m =
[[  0   1  13  18  -6]
 [ 29   4  -7  28 -13]
 [ 15   7  11  -6  -3]
 [ 17   4  -8 -10   5]
 [ -7  -5   8  12 -19]
 [-41  -3  40 -24   2]
 [  1 -12   8  24  -4]
 [ -8   6  -1 -54  -6]
 [  0 -13  -6  -1   6]
 [  5  14 -24  25   2]
 [  8  -1  27 -21  -6]
 [-10   6  -7  14   2]
 [-13  -9   4 -14   8]
 [ -5   2 -18 -18  19]]
m[0,0] = 0
m[7,1] = 6
m[10,1] = -1
m[0,3] = 18
m[:, 2] = [13, -7, 11, -8, 8, 40, 8, -1, -6, -24, 27, -7, 4, -18]
m[0,1] = 1
m[11,4] = 2
m[11,2] = -7
m[4,4] = -19
m[11,3] = 14
m[5,1] = -3
m[13,1] = 2
m[9,3] = 25
m[13,2] = -18
m[3,3] = -10
m[5,2] = 40
m[:, 4] = [-6, -13, -3, 5, -19, 2, -4, -6, 6, 2, -6, 2, 8, 19]
m[5] = [-41, -3, 40, -24, 2]
m[11,1] = 6
m[2,1] = 7
m[6,3] = 24
m[1] = [29, 4, -7, 28, -13]
m[12,3] = -14
m[8,0] = 0
m[2] = [15, 7, 11, -6, -3]
m[3,1] = 4
m[:, 1] = [1, 4, 7, 4, -5, -3, -12, 6, -13, 14, -1, 6, -9, 2]
m[2,4] = -3
m[8,4] = 6
m[5,4] = 2
m[5,3] = -24
m[9,1] = 14
m[6] = [1, -12, 8, 24, -4]
m[:, 3] = [18, 28, -6, -10, 12, -24, 24, -54, -1, 25, -21, 14, -14, -18]

W =
6,3,5,6,6,5,6,5
7,2,5,5,6,6,6,5
6,5,6,6,6,5,7,6
7,6,7,7,6,4,6,6
8,7,7,7,6,4,7,6
8,7,7,7,6,4,7,6
6,4,5,6,5,4,7,5
9,7,7,7,5,4,7,5
9,6,7,7,5,4,7,5
8,5,6,6,6,4,6,6
6,2,5,5,6,6,6,5
9,7,7,7,5,4,7,6
6,4,6,6,5,5,6,5
6,6,6,6,6,6,6,6
7,2,5,5,6,6,6,5
6,4,6,6,5,5,6,5
W[0][0] = 6
W[6][3] = 6
W[13][4] = 6
W[6][0] = 6
W[4][5] = 4
W[13][6] = 6
W[6][7] = 5
W[14][7] = 5
W[4][6] = 7
W[14][0] = 7
W[14] = [7, 2, 5, 5, 6, 6, 6, 5]
W[6][6] = 7
W[:, 0] = [6, 7, 6, 7, 8, 8, 6, 9, 9, 8, 6, 9, 6, 6, 7, 6]
W[7][1] = 7
W[6][5] = 4
W[1] = [7, 2, 5, 5, 6, 6, 6, 5]
W[3][7] = 6
W[10][2] = 5
W[9][6] = 6
W[5] = [8, 7, 7, 7, 6, 4, 7, 6]
W[3][4] = 6
W[14][2] = 5
W[2][3] = 6
W[1][7] = 5
W[8] = [9, 6, 7, 7, 5, 4, 7, 5]
W[6] = [6, 4, 5, 6, 5, 4, 7, 5]
W[14][4] = 6
W[1][0] = 7
W[10][6] = 6
W[:, 7] = [5, 5, 6, 6, 6, 6, 5, 5, 5, 6, 5, 6, 5, 6, 5, 5]
W[1][4] = 6
W[14][5] = 6
W[9] = [8, 5, 6, 6, 6, 4, 6, 6]
W[:, 3] = [6, 5, 6, 7, 7, 7, 6, 7, 7, 6, 5, 7, 6, 6, 5, 6]
W[0][3] = 6
W[11][4] = 5

x = ((61, 50, 58, 178, 64, 116, 106, 161), (129, 90, 92, 87, 120, 146, 99, 92), (10, 37, 55, 237, 29, 77, 103, 199), (69, 96, 95, 145, 76, 70, 103, 134), (125, 95, 95, 88, 117, 134, 98, 93), (104, 122, 114, 95, 104, 80, 103, 97), (125, 97, 99, 86, 119, 132, 96, 90), (116, 97, 97, 96, 111, 124, 102, 99), (109, 95, 101, 103, 108, 123, 104, 101), (110, 124, 116, 88, 109, 81, 98, 92))
Indices start at 0.
(0, 0) => 61
(9, 7) => 92
(2, 2) => 55
(3, 0) => 69
(2, 5) => 77
(0, 1) => 50
(7, 2) => 97
(0, 4) => 64
(6, 7) => 90
(1, 5) => 146
(5, 5) => 80
(6, 2) => 99
(9, 6) => 98
(0, 7) => 161
(7, 7) => 99
(6, 0) => 125
(2, 4) => 29
(4, 2) => 95
(8, 2) => 101
(6, 3) => 86
(5, 3) => 95
(5, 4) => 104
(1, 3) => 87
(9, 2) => 116
(8, 3) => 103
(4, 3) => 88
(3, 2) => 95
(2, 1) => 37

data =
[[ 18  19 123 165  29]
 [195  86  19  16  44]
 [179 106  20  20  34]
 [ 87  18  22  47 191]
 [ 16  17  61 199  64]
 [200  57  21  18  67]
 [ 16  30 163 122  19]
 [ 22  20  37 187 101]
 [ 21  31 169 125  20]
 [193  84  21  19  48]
 [174 113  19  17  33]
 [ 21  19  41 187  95]
 [ 48  14  19  80 198]]
Indices start at 0.
(0, 0): 18
(10, 4): 33
(12, 3): 80
(3, 2): 22
(4, 4): 64
(3, 4): 191
(6, 4): 19
(7, 4): 101
(1, 3): 16
(7, 1): 20
(2, 4): 34
(9, 4): 48
(4, 1): 17
(5, 0): 200
(1, 1): 86
(0, 1): 19
(2, 3): 20
(12, 1): 14
(6, 2): 163
(0, 2): 123
(1, 0): 195
(10, 2): 19
(8, 0): 21
